Table B holds the same points as the rows below and some others, measured another way and shuffled. Each row below is followed by which row of B it is.
B:
0: [ 145  116   24  188   -1  100 -251  149  208  168  -20   -4 -134  209
   39  164  237   53  277  190   11  153  326  161  -11   -3   72]
1: [ -87   33    4  -89 -214   34 -269  190  114  128   20  123  -82 -283
 -258 -151    0   21  144  -30   82 -163   74  281 -154  130 -205]
2: [  58  578   -6   12 -217   91  -88  131 -265  -83 -112  233  -22  -58
 -129  167 -211 -120  264 -280   48  135  150  412   49   53  -97]
3: [-353   70 -233 -286   50   85   79   -7 -289  108  -76  202   97  186
 -212  155 -338   56   36  -10 -158  274  130 -233 -180  514 -140]
4: [ 386  147  -78  -39 -263  235  -94  560  366  162  225  -28  -90  -87
  223  353  301   -5  256  -33 -102 -283  104  225   86 -257  -46]
5: [  20   53   25    2  -92  -60 -271  -51  112  135  241  181  -11 -238
  404   67 -342  -14  193  265   44  -63  236  251   15    7  124]
6: [ 119   68 -153   -1    2   11 -372  245  455  326   78  105 -136 -144
  -92   65   57  107   78  149  -42 -245  244  176  -29  340  -13]
7: [ 188 -166 -126 -294   69   -4  131  213  146   79  387  -88 -247  314
  553  259   74   30   17  158 -214 -232   55 -264  181 -313   33]
8: [ 108 -148    9   11 -104    1  -90   39 -104  -70   64 -168 -183  340
  485   48  223   21  216  315   98  119  149 -123   52 -473   95]
9: [  56  -42  166  199  172  173 -227  216  632  449  341   23  -68   44
 -158  346  124   58  387  191 -200   10  378  314  -85  163  -23]
10: [ -50 -133  -23 -245  139  -59  150  195  257  101  359   40 -261   24
   78   37   -7   53  142  -27 -191 -191   -7   25   22 -108 -162]
11: [ -82  110  142   20   -9   47 -128  -62 -191   47   34   21  -99  311
 -114  121  -62  -61  220   43    9  196  240  107  -23  -26  -85]
12: [  22  -59  -39  -33   58 -192  -77  -35  -48 -128  -81  -36 -375  269
  271 -277  207  105   90  199  147  103  103  -72   49 -249   69]
13: [  33 -170  -21 -204  260  -64  120   88  158   93  272  -89 -355  485
  190  115  170   59   43  114 -188  -59  111 -231  109 -168  -49]
14: [  37  258   87   85 -170  153 -262  217  -81   64 -188  -59 -168  227
 -609   43  288  -55  227 -191   82   23  177  267  -71   32 -271]
15: [-397 -134  236 -115  229 -260  -82 -265  161  123  320  281 -209 -266
  -66 -325 -439   35  174  108   -7   25  122  307 -129  181 -107]
16: [ -87 -184 -290  -61    3 -239 -269  -93   40   13   17  -15 -125  -57
  375 -147 -217  118   86  412  131 -138  110 -127   11   15  110]
17: [ -91   43 -120 -215 -215   -8 -127  112 -146   -6  -18  105  -68 -129
  -26  -87 -132   -1   60  -14   70 -107   11   49  -68   53 -145]
18: [-107   -5  -84 -116 -183   45  -83   43 -352  -98 -182  -49  -95  261
  -58  -67   87   11  109   59  111  163   71 -118  -79  -97 -124]
19: [-121 -347  123   43 -410  234 -253  205  -80   77  141 -326   94   31
 -194  152  194  -67  448  199  117 -103   51  101 -204 -445 -296]
20: [-101 -241  169 -194  -36  177   67  181   58  170  384 -121  -91  252
 -118  253   90  -54  224   15 -182  -79   70  -16  -73 -229 -266]
21: [-203 -129  203   76  364 -434 -108 -255  149 -151 -206  120 -658  209
   28 -844  361  221   61  198  264  355  152  112  -80  -78   78]
22: [ 145 -197 -206 -220 -319   75  -60  275 -105  -67  -22 -111 -111  111
  533  -27  294   77   28  250   93  -49    2 -268  -18 -358   48]
23: [ -29   53 -205 -187 -229   97 -173  153 -331  -12 -206  -90  -76  287
 -211   48  100   -3    4    2   72  -33   73 -178  -50   62 -185]
24: [-105 -158 -135 -324 -205  206  -90  231 -147  187   58  -71   11  205
 -221  189   65    0  -26   33 -110 -121   62 -236 -143  127 -260]
25: [  24  185 -191 -185 -355  187 -132  290 -315  -16 -219  -19  -17  147
 -285   99  129  -39   63 -151   58  -31   45  -40  -69   57 -242]
26: [-131  -92 -119 -103 -249   74 -278  197  -34   77 -240  -15  -96  -24
 -315 -243  253  102   62   87  147    7   69  -14 -227  156 -194]
27: [-119   68 -392 -443 -206  103   95  313 -213    6  -87  117   -7  -12
 -117   61  -86   57  -59 -164 -110  -99  -93 -229  -91  240 -236]
28: [  52  118 -237  -71 -136  164 -324  290  249  343   39  102   69 -133
 -186  286  -91   51   99   92  -98 -194  228   93  -87  437  -90]
29: [-189  106 -133 -214 -225  141 -197  205 -149  136 -179  112   -1  -22
 -544  -24  -11   12   19 -140   10  -35   80   30 -208  401 -309]
30: [ 219  200   -5 -102 -362  299  -87  492   93  115   75   28  -44  -57
  -75  255  281  -55  211 -169  -56 -119   82  228  -33 -144 -187]
31: [ 107 -130 -381 -150 -194  136 -162  256   24  127  -74  -51   29  153
  414  188  147  136   33  355  -10   23  148 -338  -55   60  124]
32: [-171 -135   79 -122  293  -55  -23   54  227  187    7   51 -368  345
 -342 -196  281  151   17   45 -102  139  167  -73 -118  254 -148]
33: [-271  -54 -207 -183 -229   81 -391  244  165  293 -152  147   30 -381
 -665 -201  -32  110   18  -16   56 -223   56  127 -327  613 -327]
34: [-111 -148 -464 -428 -301  215  -42  476 -187   59 -372 -120  -70  224
 -458  -76  445  156 -149  -82  -11  -84 -108 -471 -250  286 -345]
35: [-142   33 -278 -390 -303   98   61  327 -184  -44 -170  158  -44 -160
 -101 -173   71   86  -34 -133   20   -5 -118 -114 -180  163 -224]
36: [ -17 -225   89   -4  -65 -123  -53   79  182  -53  213  -43 -235 -118
  393 -217  127   65  296  242  107  -42   26  142  -32 -445   21]
37: [-212   27  230   32  166 -204  -22 -223 -101  -92   84   99 -294  151
  -15 -231 -124   -6  253   51   88  210  148  225   -8 -148  -57]
38: [-118   86  -17 -170  340 -330  123 -174  -93 -157  -37  169 -493  339
  175 -357  -17  103  -40   17   19  208   91  -96  100   15   44]
39: [  80  107  103 -244  395 -162  157  250  669  230  454  289 -509  -89
  -29  -81   51   93   15 -218 -306 -288   77  297  120  152 -110]
40: [-131  -23   72  -64  -67 -152  -64 -103  -31  -55  235  176  -78 -262
  386 -103 -365  -22  265  160   71   13   78  244  -15 -178   37]
41: [  70   15  133  -15 -166   88 -239  224  298  210  207  104 -100 -220
    5   23   73   -7  210   62    2 -150  166  336  -72  -28  -80]
42: [ 228  126   80   46 -199   88  -53  164  -42  -61  124    6 -115  102
  488  175  107  -49  300  113   55   96  161  168  104 -455  105]
43: [  48  120  115 -350 -100 -115  -36    0 -244  -89   50  178 -363  143
  149 -259   11  -57 -194 -131   57 -104   30   20   98 -124  -98]
44: [-204 -471  421  201 -121  -73 -434 -108  390  209  349  -73 -110 -355
   34 -300   42   27  442  444  209  -86  199  447 -245 -317  -72]
45: [ -19 -207 -514  307  178  -15 -232  154  499  193 -204  -45   41   42
  509  103  193  389  410  716   31  392  331 -224 -181  246  402]
46: [-394 -297 -198 -253    9  -45    0   45 -141   16 -111  -49 -120  141
 -343 -240   46  147   72  101   11   76  -43 -265 -244  176 -270]
47: [ 112  330  -24   76 -186  231 -277  223  -54  164 -151   53   -4  192
 -294  276  110  -38  184  -59    2  105  293  192  -42  203  -94]
48: [-213 -182  -15  -35   -8   33 -254  -65   14  199   22   39   12   76
  -36    0  -93   78  140  316   25  149  251  -53 -191  228  -23]
49: [ -15  -89  -31  -30 -127 -125 -162  -74 -111 -101  -48   74 -147  -13
  542 -234    1   75  124  340  202  185  135  -17  -38 -213  178]
50: [ -47  171 -172  -98 -248  148 -275  174   61  241   49  232  189 -329
  -14  214 -335   -1  157   75  -33  -62  193  198 -128  378  -50]
51: [ 212  140  -38  -71 -158   73 -202  329  340  195  240   96 -127 -228
   92  150   22  -12  164  -16  -58 -322  126  297   51  -22  -68]
52: [ -24  325   -9 -200  251 -366   23   42  230  -57   49  353 -557 -170
 -141 -450 -116   73  -47 -303   -1 -193   -7  341  127  211 -120]
53: [-151  245  -81 -367 -703   80  -20  419 -554 -266   62 -150  -22 -399
 -893   -7 -245 -302  287 -747  122 -772 -437  426  -12 -388 -860]
54: [  87  111  -12   28 -258  -93 -185  -99 -466 -284 -259  -21 -184  245
  466 -203   97  -19  128  210  319  257  139  -23   64 -410  142]
55: [-295 -104  246   10  -12  -45 -245 -233  -71  155  232  115    4  -80
  -80  -23 -383  -59  262  198   48   78  227  261 -136   65  -94]
56: [-164 -164 -284 -113  -60  -11 -221  -54 -124  104 -150   61   38  127
  270  -21 -110  145   11  427   65  217  212 -313 -158  271  119]
57: [  11  -39   31 -145 -265   92  -81  187 -145  -31  103  -84  -98   69
   -3   53   83  -67  187  -18   41 -127   18   69  -23 -303 -198]
58: [-216  -46  -75 -252 -242   82 -156   85 -207   93    6   80   39  -70
 -211  -14 -169  -20   44    0   24  -76   47  -12 -170  174 -239]
59: [ -92 -217   34 -171  -88    5  -22   72  -34   14  137  -44 -148  111
  159  -69   85   35  137  156   18    1   47  -65  -72 -229 -101]
60: [-309  -51 -116 -294  242  -59  143 -281 -260  122  327  220   81  245
  375  331 -710  -19   48  236 -250  220  216 -269    4  285   67]
61: [  60  -48   88 -149  305 -175    9   84  564  234  516  216 -345 -136
  311    0 -140   75  102   90 -212 -245  144  219  111   28   43]
62: [-306 -279 -154 -165 -114 -160 -215  -55  -77  -27 -244   97 -149 -135
   49 -559   84  200  -13  303  239  150   32 -144 -267  168  -31]
63: [  21  216  117  -42  129  130  -62  165  232  306  329  105  -91  144
 -324  425 -168  -78  236 -154 -260 -117  253  276   47  207 -193]
64: [-246   55 -268 -247  143 -131  276 -275 -612 -241  -27  115  -13  464
  570  153 -485   26   85  202  -64  458   97 -424   66  -26  143]
65: [-380 -244 -156 -345  236   20  357  104  171  146  319  208   -5  -40
  134  102 -263  159  172   88 -316  203    3 -194 -184  247  -89]
66: [-115 -100 -129  -39  -44   12 -224    4   72  157   -8  127    5  -45
  236  -19  -84  120  115  340   40  166  233  -44 -140  214  109]
67: [ 135 -205 -241  343  309  -73 -888 -201  422  554 -167 -219 -134  611
  -35  203  142  206  -29  851   70   -9  698 -295  -15  601  312]
68: [  18  262 -162 -205 -402  315  -55  419  -68  158  156  117  218 -263
 -222  464 -247 -120  254 -237 -148 -224   33  236  -75  129 -286]
69: [  82  284 -195 -262    4  100  -94  407  263  233 -112  260 -247    5
 -399  -24  209  104 -140 -254 -139 -125  110   64  -54  529 -188]
70: [-447 -338   -2 -241   23 -114 -190  -81   53  176   71  107 -111 -150
 -339 -357 -156  110   18  159   39  -56   54  -24 -289  337 -245]
71: [ 141  422 -104   35 -261   16 -194   58 -407 -184 -335   93 -117  174
  141  -21   34  -48  131  -39  223  216  174  128   69  -93   47]

[ 601   66 -277  -25 -451 -306   66 -222  250   94 -177 -238 -137  203
  -83  505 -162   -6  329  293   93 -122   92   90   71  257   -5] => 3
[ 265  118   75   98 -135  -28  137 -165  108  102    2 -193 -146 -272
  -32   92   -2 -166  -29 -159  317   68  167 -118 -196 -137 -105] => 61
[ -17 -141  -26   92  103  118 -103  -56   12  -76   59  -86   59  -69
   63  190   11  -74   66   64  -34 -190 -135  112   12   69    5] => 18
[ 104  131   15   46  -24  -69   78 -167   42  185  117 -109  -23 -129
  -27  110  -75   98  -82  -80  138    4   94  -73  -74 -143  -83] => 51
[  61  -33  -33  180  115  -23  -99 -126   69   16  -95 -100   68    0
   23  172  -23 -120  103  108  -39 -116  -34    6  119   21   10] => 67
[ 119   29 -121   43 -207 -202  131   59   95  201  107  -41   57  131
 -189  175 -103  177  -10  110  140  207  -94  142   27  155   65] => 17
[ 105   95   71  106   -3  -14  -45 -182   51  142   42 -147  -39 -121
    9   84  -45   45  -28   13  139 -146    4  -65  -58 -115  -25] => 41
[ -64  120   66  101  321  119   51 -176   23   13    1  -44   45   20
 -128  116   16 -231   75  -42  -94   66  158 -132   57 -212 -156] => 69
[ 314  107 -372  153 -105 -268 -283 -491   96  114 -215  -95  -14    7
  226  354 -137  -29   12  316  130 -309   70   91  195  166   31] => 14
[ 431 -209  167   69  -82  -58   88 -149  261  -64 -146 -400 -247  -96
  176  366 -141 -244  215 -185   93 -281  168   34 -105  -28   61] => 60
[ 585  177 -184   43 -364 -182    7 -350  115  134  -57  -95 -186 -257
  124  224  -52  -98  126  -40  322  -57  251 -184  -86   75 -226] => 10
[-199 -253 -118  190  -86 -155  103  386    1  113  200   23  294  -79
  -96   13   -6  228 -197   -4  115  348 -361  291   42  249  191] => 8
[ 191   30   79   18   38  -70   35 -202  114  100   18 -264  -46  -37
   45  271 -140  113  117  -32  -98 -284  106  -95    7 -187  -52] => 68
[-391 -265  406  197  449  361   43  301    2 -156   94 -211  195  -54
 -177  -14  116 -144  118  -74 -278  -91 -282   19  -29 -233   70] => 58
[-289 -154   99  197  277  169  -44   48   -7  -72   36 -200  169 -138
  -40   96   58  -77  -78   61  -80 -145 -225  137  -10 -136  103] => 0
[ 125    1  163  -13   49  158   42 -141   32   28  188  -60 -149 -113
   34  109  -25  -94   27 -191  164  -77   88  -40 -168  -78 -116] => 16
[-187 -151  112  119  381   48  -58 -230  103  -27  -29 -294  -29   36
  123  289 -144 -113 -179  -31  -20 -305   13  265   10 -193  226] => 2
[ 176 -154  395  201  235  125   74   -3  160  -61  -97 -212 -125 -141
   70   42  -12 -386  223 -343    7  -42  174 -213  -54 -182  -53] => 65
[ 222   24  155  193   -1    8  -64  -75  122   70 -113  -79  -71   47
  -63   45   -8 -204  210   48  118  -19   -4 -115   35   33   -5] => 70
[ 231   68   32  236 -318 -184 -161  -53   87  262  -56 -111  -29  -96
   -3  -39  -38  166  -48  212  380  -87 -248   19  -37  145  156] => 44
[  20   10   -1   46  -71 -144  167  137   81  213  164   37   65  197
 -228   84  -96  148  -21   -1  112  334  -76  115   37  119   63] => 45
[ 176   44 -204   -5 -190   79  -58 -209  -16   -9  122  -19  -54 -182
   27  216   44  -74  -15  105  258  -84  -51  113 -135  150 -123] => 12
[ 135 -345  124    8  101  168   58  -64  142 -221   47 -291 -159 -122
  182  368  -59 -276  109 -209   20 -281   39  211 -148   18   45] => 64
[ 169  191  133  125  141  -64  -62 -226  103  191  -72   -5  -59  222
 -102   77  -96  -79  194   65  -14  -16  140 -202  149  -84  -61] => 33
[  27  -24   -7   49   63  125   -4 -134    5  -22  127  -64  -42 -169
   35  146   20 -131  -48  -76  151  -49   11   58 -111  -19  -76] => 43
[ 199  121   69    2  -42  107  -85 -182   25  107  127   95 -143  107
  -63   72  -28  -83  129   44  193  -16   20  -51  -43  100 -111] => 62
[ -38 -191 -155  274 -171 -223   34  163  144   72 -128 -182  130   48
 -117  168  -39  -53 -163  234  276  192 -305  422   42  270  363] => 37
[-810 -509  241  424  670  -17  161  738    0   10  118   65  574  188
 -228 -181   14   -3 -219 -199 -314  614 -425  317  308   29  394] => 23
[ 129  -87  -11  254   58 -153   -8 -132  170    6 -252 -358   38 -152
   72  252  -63 -157   34   53    2 -179   28   29   60 -112  111] => 63
[   2   39  -23   37  194  205  -20   19  -81  -41  156  159  186    1
 -130   68  106  -78  328   13 -271   72  -15 -241  129   14 -339] => 34
[-374 -273   10  505  270 -220  113  511  101   89 -167   48  430  145
 -254 -140   42 -203 -127   24   -1  697 -296  227  307  194  339] => 32
[ 390   75 -316 -129 -276 -110 -194 -510   39  124  163   12 -233  -56
  299  381 -174  124 -108   87  367 -335   99  212  -83  249  -46] => 54
[ 131   99 -181  157  -87   70 -193 -311   21   10  -63   61 -125  -56
   13  107   59 -362 -101  207  470   23  -36  192  -72  227   25] => 21
[ -34 -176  222  253  341  181 -108   42   43 -100  -62   -6   62  -43
   50   -9   58 -345  197 -125  -87  -14  -27 -106  101  -12  -36] => 46
